Below are the code and all the weights of a small trained network. Each question names an input and a class and asks about switching units off, where a switched-off unit gives its printed mean instead of its output.

import numpy as np


def w(rows, s, z=0):
    codes = np.array(rows[::2]) - 128.0
    scale = np.full(codes.shape[1], s)
    scale[-1] = z or s
    return codes * scale


def f(y):
    return np.maximum(y, 0)


def log_softmax(a):
    a = a - a.max(-1, keepdims=True)
    return a - np.log(np.exp(a).sum(-1, keepdims=True))


def net(x, mask):
    res = np.array(x, float).reshape(1, 7) / 4 @ E
    y = f(res @ A[0][:, :-1].T + A[0][:, -1])
    res = res + np.where(mask, y, B[0][:, -1]) @ B[0][:, :-1]
    return log_softmax(res[-1] @ U[:, :-1].T + U[:, -1])


A, B = {}, {}
E = w([
[127,128,110,227,149,75],'x0',
[136,148,113,123,124,120],'x1',
[79,122,180,147,119,143],'x2',
[144,128,113,123,132,125],'x3',
[47,112,42,142,111,185],'x4',
[123,127,133,130,127,129],'x5',
[108,189,143,124,246,151],'x6',
],0.013)
A[0] = w([
[109,99,81,147,63,155,115],'neuron 1',
[143,133,115,124,118,116,166],'neuron 2',
[152,152,181,108,187,91,114],'neuron 3',
[166,147,177,127,164,119,170],'neuron 4',
[133,104,101,136,128,119,103],'neuron 5',
[121,116,97,126,90,118,112],'neuron 6',
[134,95,117,110,137,146,144],'neuron 7',
[117,128,127,135,75,167,219],'neuron 8',
[154,130,133,149,140,101,145],'neuron 9',
[145,144,156,122,161,119,121],'neuron 10',
[134,155,179,100,195,92,176],'neuron 11',
[154,116,159,119,101,88,210],'neuron 12',
[133,121,104,255,150,72,149],'neuron 13',
[120,90,107,106,112,144,140],'neuron 14',
[115,114,102,137,100,142,138],'neuron 15',
[165,116,116,103,150,146,172],'neuron 16',
[128,120,108,230,148,76,137],'neuron 17',
[61,131,74,118,209,164,63],'neuron 18',
[132,138,110,151,157,189,79],'neuron 19',
[107,177,96,144,168,170,123],'neuron 20',
[105,141,116,67,111,116,209],'neuron 21',
[123,136,140,67,115,154,246],'neuron 22',
[123,140,125,136,143,103,112],'neuron 23',
[163,110,165,122,78,83,226],'neuron 24',
[115,107,139,134,143,86,103],'neuron 25',
[86,136,75,141,150,180,63],'neuron 26',
[148,163,185,60,150,142,154],'neuron 27',
[120,91,139,105,132,146,157],'neuron 28',
[103,112,77,151,51,155,182],'neuron 29',
[192,116,190,127,51,74,255],'neuron 30',
],0.017,0.0047)
B[0] = w([
[153,95,83,195,118,99,197],'neuron 1',
[141,131,135,118,122,137,150],'neuron 2',
[122,197,96,195,155,177,209],'neuron 3',
[158,168,115,161,190,169,200],'neuron 4',
[133,127,132,136,121,105,148],'neuron 5',
[140,105,115,144,98,106,166],'neuron 6',
[145,148,122,126,100,147,148],'neuron 7',
[159,101,116,143,80,150,178],'neuron 8',
[107,171,135,133,129,140,166],'neuron 9',
[129,151,103,167,141,151,171],'neuron 10',
[191,156,109,158,221,171,216],'neuron 11',
[99,130,154,76,126,125,193],'neuron 12',
[32,177,117,151,151,5,235],'neuron 13',
[140,141,117,145,65,152,165],'neuron 14',
[147,110,128,163,91,110,164],'neuron 15',
[152,125,138,133,132,146,164],'neuron 16',
[46,159,119,157,150,23,215],'neuron 17',
[75,130,183,36,109,106,198],'neuron 18',
[82,135,151,95,132,122,157],'neuron 19',
[77,120,159,87,145,145,181],'neuron 20',
[155,124,133,125,67,194,176],'neuron 21',
[223,100,122,82,105,194,195],'neuron 22',
[120,152,139,144,126,130,146],'neuron 23',
[71,105,164,60,114,114,213],'neuron 24',
[107,163,117,126,126,123,148],'neuron 25',
[104,103,141,67,97,88,181],'neuron 26',
[238,83,127,104,213,107,212],'neuron 27',
[151,121,115,124,110,142,154],'neuron 28',
[168,65,96,185,61,100,210],'neuron 29',
[26,117,184,15,111,108,253],'neuron 30',
],0.026,0.019)
U = w([
[146,83,181,2,113,181,251],'0',
[75,132,158,61,132,91,164],'1',
[199,105,114,123,173,186,147],'2',
[107,167,99,201,179,131,33],'3',
[191,72,83,153,78,169,89],'4',
[127,79,68,210,127,72,39],'5',
],0.0094,0.0013)

Each question gives the input, the list of numbers given to net, and the class t.
The units are the neurons (one row each of A and B). Each row of codes is followed by its name. A weight is (code - 128) times the scale printed after its matrix; where a second scale follows, it is the last column's (A, B and U).
mask holds one flag per neuron, in row order. A switched-off neuron (its flag False) gives its mean, the last column of its row in B, instead of its output. The means were averaged over made-up inputs and are rounded, as every weight is.
A unit's drop is (log p(t) with every unit on - log p(t) with that unit switched off) / (log p(t) with every unit on - log p(t) with every unit switched off).
The circuit of an input: a set's keep is (log p(t) with only the set's units on - log p(t) with every unit switched off) / (log p(t) with every unit on - log p(t) with every unit switched off). Starting from the 12 units with the biggest drops (on a tie, the unit counted first), units are removed one at a time, each time the one whose removal leaves the highest keep (on an exact tie, the one counted first), for as long as the keep stays at least 0.8.
circuit, biggest first: the units of the circuit, biggest drop first
unit that matters most: the unit with the biggest drop
top k neurons: the k neurons with the biggest drops, biggest first
drop when u is switched off: that unit's drop, to one decimal
input [1,0,-4,-6,8,-5,-5], class 5: circuit, biggest first : neuron 1
input [-1,-1,3,-5,1,7,4], class 0: top 2 neurons : neuron 13; neuron 18
input [0,-3,-6,-3,-4,5,6], class 2: top 3 neurons : neuron 13; neuron 17; neuron 27
input [5,-6,-3,6,1,-2,-6], class 5: top 3 neurons : neuron 29; neuron 1; neuron 18
input [-1,-1,-5,-1,0,5,-5], class 0: top 2 neurons : neuron 30; neuron 13
input [-2,1,-3,-8,1,-5,-6], class 4: top 2 neurons : neuron 29; neuron 1
input [4,-5,-7,-2,1,-1,-6], class 5: top 2 neurons : neuron 29; neuron 1
input [-3,8,-1,2,-7,3,0], class 0: top 2 neurons : neuron 30; neuron 24
input [2,-7,0,-6,1,-5,-7], class 5: top 2 neurons : neuron 29; neuron 1
input [-1,1,1,6,0,-5,7], class 2: top 2 neurons : neuron 30; neuron 11
input [3,-1,-3,8,-1,-2,8], class 3: drop when neuron 13 is switched off : 0.0
input [-2,7,5,5,3,5,0], class 4: drop when neuron 30 is switched off : 0.5
input [-5,-6,-7,-5,-1,-1,1], class 2: drop when neuron 30 is switched off : 0.3
input [1,5,5,2,-5,5,7], class 3: unit that matters most : neuron 3
input [0,3,-2,3,6,-1,4], class 0: top 2 neurons : neuron 13; neuron 17
